[128 = 0]

fzsn: [147 111 150 139 163 107 131 116 145 117 103 125 135 115  90 162 103 120
 127 139 103 134 149 162]
hdnb: [163 129  97 106 108 112 112 127 106 143  92 115  94 129 106 164 127 106
 138  86 119 107 141 171]
hqsl: [124 166 136  86 162 169 155 131 117 129 111 144 117  79 165 134 107 137
 146 105 169 155 164 112]
bnrm: [ 73  62 117  30 160 178  64 116 116 153  48 148 144  80 162 133  74 161
  92 170 209 121 189  98]
rjtm: [126 127 127 142 124 146 136 125 142 131 140 136 126 108 125 135 122 122
 115 130 120 116 130 132]
zpcl: [ 91 115 169 111 126 144 111  99 151 141 150 179 138 140 107 155  88  70
 117 134 128  63 131 179]
jqzl: [119 142  97 144 138 164 193  88 137 112 120 103 163 151 111 120 103 149
 113 104 145  99 133  88]
czbq: [ 92 159 119 116  79 149 140 200 126  74 176 112 130 140 167 128 148 100
 114 167 148 135 157 145]
zpcl: [194  71 141  86 147 133 134 131  83 147 111 155 143 133 134 183 174 172
 137 110 163 149  84 112]
[186 159 111  98  98 104 160 117 124 100 109  89 211 103  77 163  68 184
 117 146  76  97  32 109] -> bnrm
hsbm: [ 88  81 157 154 144  97 132 150 187 165 130 151 150 110 146  94 117 143
 164  94  95 128 155 118]
[141 124 104 111 132 113 149 142  90 146 141 149 133 135 160 132 132 123
 126 128 133 129 132 125] -> zpcl
[ 95 128 106  88 138 158 119 170 121 155 107 146 144 116 148 113 129  99
 108 135 167 141 161 109] -> bnrm
[ 91 133 186 205 113  90 205  93 134 156 118 107 100 144 134 116  33 113
 155 150 132 109 197  59] -> hqsl
[165  91 160 111 131 110 149 130 106 121 127 198 166 119 120 178 143 125
 106 113 171 107 126 162] -> zpcl
fzsn: [141 154 174 179 146 130 145 149 143 128 106 125 147 112 138 160 160 143
 113 151 134 136 147 154]
[ 99 169 108  78 117 120 141 213 109 124  98 139 171  62 134  76 120 100
  63 108 153 162  91  76] -> bnrm
hdnb: [127 141 109  46 143 154 146 113 127  95 137 122 138 145 140 137 117 160
 141 119 176 104 163 153]

hj-hp: [143 162 111 153 114 154 149 117 123 139 156 138 175 128 137 107 121 159
 157 114 140 146 102 147]
ll-fb: [197 119 163 107 183  81 135  87 118 157 133 138 136 158 111 161 173 149
 155 115 115  70  76 184]
bt-mq: [ 93 136 141 122 143 110 112 132 124 133 158 126 122 116 109 110 141 154
 111 136 120 119 115 130]
[124 135  94 155 126 142 125 135 156 178  61 134 132 138 120 167 129  93
 115 167 154 161 147 100] -> bt-mq
qm-qb: [118  94 119 183 131 145 135 118 122 109 112 127 161 133  86 133 115 132
 122 134 110 156 156 153]
ns-rc: [ 59 135 138 111 147 143 104 109  91 131 156 129 122 134 168 116  68 151
  92 148  89 120 139 132]
lb-rn: [114 121 132 106 125 136 167 176 139  93 137 129 103 110 171 121  93 132
 137 121 171 100 126 136]
[ 82 171 138  83 171 153 109  99 101 157 143 120 126 141 171 120  65 147
  92 183 115 125 135 125] -> ns-rc
[109 176  95 166 130  58  56 170 103 158 165  46  87 166 206  92  53 133
  79  72  51 108 135 196] -> ll-fb
[132 122  96 160 122 153 169 146 162 168 100 130 135 164 129 147 123 101
 147 159 136 141 110 153] -> bt-mq
[164  75 171 161 177 134 222 134 113 149  93 121 165  94  66 197 206 167
 127 219 155 147  45 108] -> ll-fb
[127 143 114 139 108 122 191 184 160 150 127 174 138 156 190 118  59 135
 131 131 168  85 152  99] -> lb-rn
[121  89 159 129 143 129 146 167 155 115  98 122 115 133 160 146  78 138
 157  91 171 102 100  65] -> lb-rn
[115 132  83 161 101 150 108 110  31 143 164 110 157 104  44  79 213  99
  73 101 141 151 211 171] -> lb-rn
bt-mq: [115 117 155 119 134 127 107 106 124 107 166 139  95 124 128 116 145 159
 101 136 131 129 115 101]
qm-qb: [174 196 126 120 175 128 107 116 130 157 120 117 126 137 133 146  91 117
 148 132 150 109 102 109]
hj-hp: [119 139 126 144 139 108 138 131 130  87 111 150 144 121 119 173 113 126
 132 106 118 130 143 135]
[123 161 122 140 152 168 125 199 152  85  84 193 123 160 157 110  68 160
 136 130 138 106 151 128] -> lb-rn
[116  99 126 165  92 127 166 144 121 114 162 161 171 129 134  98 162 151
 139 135 121 163 112 153] -> qm-qb
[112 103 146 125 150 106 146  99 167 119 118 105 104 148 139 160  60 147
 128 144 107 126  40  88] -> lb-rn
[137  97 149 155 123 160 132 152 117 106 108 125 136 118 114 152 117 135
 138 145 162 179 133  98] -> ll-fb
[221  71 126 139  64 117 166 106 209  73  83 128  99 100  82 139 225 113
 216  83 158 130  71 165] -> ns-rc
[146  68 135 190 157 175 145 174 148 125 125  60 127 117 137  86 138  94
 151 131 136  95  95 146] -> hj-hp
[152 239 163  23 218 106  75 102 127 223 101 106  80  72 169 166  89 123
 113 143 151 101 111  62] -> qm-qb
[120 145 133 124 128 152 115 118 145 140 136 130 129 138 160 105  98 119
 163 194  96 124 123 113] -> ns-rc
[ 68 121 161  83 148 121  95 110  54 149  94 132  98 108 128 127  56 207
  98 108 127 133 166 205] -> ns-rc
[ 95 147 124 112 102  76 146  87 101 105 144 183 141 170  87 116 112 137
 102 190 104 112  79 119] -> lb-rn
[132 199 100 120  95 106 143  99 138  81 117 160 135 120 110 143 103 210
 183 135 142 156 150 118] -> hj-hp
[149 128 105 175  90 137 182 151 170 157  86 137 152 176 132 176 126  82
 123 161 157 129 154 127] -> bt-mq
[139 123 123 110 114 126 147 118 129 119 120 129 142 132 123 146 164 140
 139 150 152 150 123 139] -> ll-fb
[138 155  83  88 200 188 141  74 144 152 139 149  54 178 136 130 158 164
 139 172 159 180 164 128] -> hj-hp
[147 128 132 143 125 142 166 121 132 196 131  70 171 115 153 138 160  87
 118 111 145 132 138 127] -> lb-rn
[110  63 122 162  93 147 154 148 116 101 135 154 165 141 109 137 158 125
 122 169 124  91 149 159] -> qm-qb
[119 106 148 177 126 145 170 144 107 150 102 142 144  76  93 196 187 127
 152 208 162 172 106  67] -> ll-fb
ns-rc: [113 169  90 170 135 131 103 101 165 143 220  92 172 177 213 108 131  76
 100 160 102 108 155  12]

ls-ct: [126 181 151 117  96 120 138 157 101 157 130  86 163 153 124 162 163 164
  95  71 114 109  65 166]
[ 93 162 126 136 123 114  82 115 140 152 107 108 133 121 139 135 127 130
  77  99 101 141 165 126] -> ls-ct
md-nj: [135 180 102 115 167  88  88  92 184 116 120 119 126  79 121 135 129 152
 107 126 140 149 139 157]
jb-zc: [160 142  89 131 166 174 129 154  67 142  74  80 170 199 141 119 135 174
 127 109  76 144 140 118]
gt-bb: [175 107 118 104  83 117 121 139 102 109 136 118  89 142  88 136 113 122
 161 103 148 138 110 103]
bz-jp: [139 107 127 145 171 114  93 175 152 137 103  97  89 129 121 159  95 147
 107 106 149  88 100 134]
lm-qs: [116 192 147 105 104 111 145 165 131 110  99 152 126 158 102 110 111 138
 135 150 125 137  99 139]
[158 124 134  96 168 127 118 159 114 131 109 132  98 128 120 144 101 116
 129 115 137 115 103 131] -> bz-jp
[161 112 126 111  93 127 115 140 107 109 128 130  96 140  89 129 107 124
 161 104 143 132 107 108] -> gt-bb
qn-dl: [ 83 136 153 151 159  35 122 129 121 139 117 125 124 121  99 130 104 164
  51  70 146 171 151 160]
qn-dl: [190 198 124  92 151 188 144 180 134 137 151 152 129 106 156 128 119 107
 150 195  93  96  86 141]
[124  99 103 159 107 139 118  97 116 116 153 166 128 116 140 150 151 110
 103 130 110 131 112 151] -> bz-jp
lm-qs: [116 150 151 176 188 133 165 123 155  63 128  90 135 100 167  88  95  94
 134  87 155 145 119 115]
dp-nf: [110 129 128 137  99 113 143 127 152 112 125  96 127 119 142 167 122  90
 168 140  90 102  88 167]
ls-ct: [150 139 158 139 102 126 193 163  78 135 139 104 169 187 119 124 180 161
 128 100 150 106  66 153]
[112  73 155 143  90 165 165 165  77 144 133 122 130 181 134 120 127  93
 155 128 117 115 119 102] -> md-nj
md-nj: [141 189  90 120 164  69  76  77 196 108 106 130 122  62 120 137 125 151
  89 131 149 146 133 175]
[168 169 112  98  90 126 107 144 184 141 110 112 123 125 113 155 135 129
 100 137 122 126 137 100] -> ls-ct
jb-zc: [176 209 152 124 119 156 150 110 177 145  56 110 168 150 166 141 129 121
 163 114 122  84 176 166]
[ 95 130 116 134 135  78 106 128 104 159 114 101 148 104 139 124 110 115
  78 127  98 139 133 119] -> ls-ct
gt-bb: [ 78 156 128 150 178 132 135 107 153 156 128 141 160 108 171 116 149 144
  99 163 113 129 157 152]
[141 122 143 127 137 133 126 134 139 136 139 111 128 117 111 148 106 127
 157 131 134 130 129 154] -> ls-ct
ft-bc: [188 121 113 120 103 131 130 123 133 100 102 106 133 139 109 151 150 144
 134 119 186 114 144 121]
[129 159 115 127 134 113 116 114 155 123 125 129 131 112 129 133 121 136
 121 129 137 135 128 132] -> md-nj
[173 137 137 102 122 184 166 131 178 170 137 146 136 116  98 118 116 109
 163 124 179 113  77 131] -> ls-ct
[100 105 120 103  98 126 103 116 131  82 141  78  96  92  74 107 179  81
 173 149 132 122 141 131] -> qn-dl
[127 109 142 124 119 144 143 144 116 135 138 131 129 145 129 130 129 127
 134 129 127 127 123 112] -> md-nj
[149 114 100 152 153 111  69 149 122 134 103 137 119 111  96  95 111 150
 126  85  88 120 128 130] -> ft-bc
[138 109 132 147 163 108  86 188 173 143  96  86  81 124 116 162  91 171
 108 114 159  90 108 136] -> bz-jp
[151  20 115 143 119  87 148 150 144 140 184 116 108 110 173  98 151 161
 169 103 106 135 176  93] -> lm-qs
[125 105 135 132 117 149 150 143 106 128 132 132 131 150 130 130 130 116
 134 133 125 115 128 114] -> md-nj
pf-lg: [128 118 101 134 139 123 123 108 145 147 124 132 154 125 136 134 123 121
 134 139 131 139 133 119]
[ 95  96 115 117 180 144 112  89 136 165 138 145 112  46 121 104  42  65
 158 134 133 128 153 138] -> ls-ct
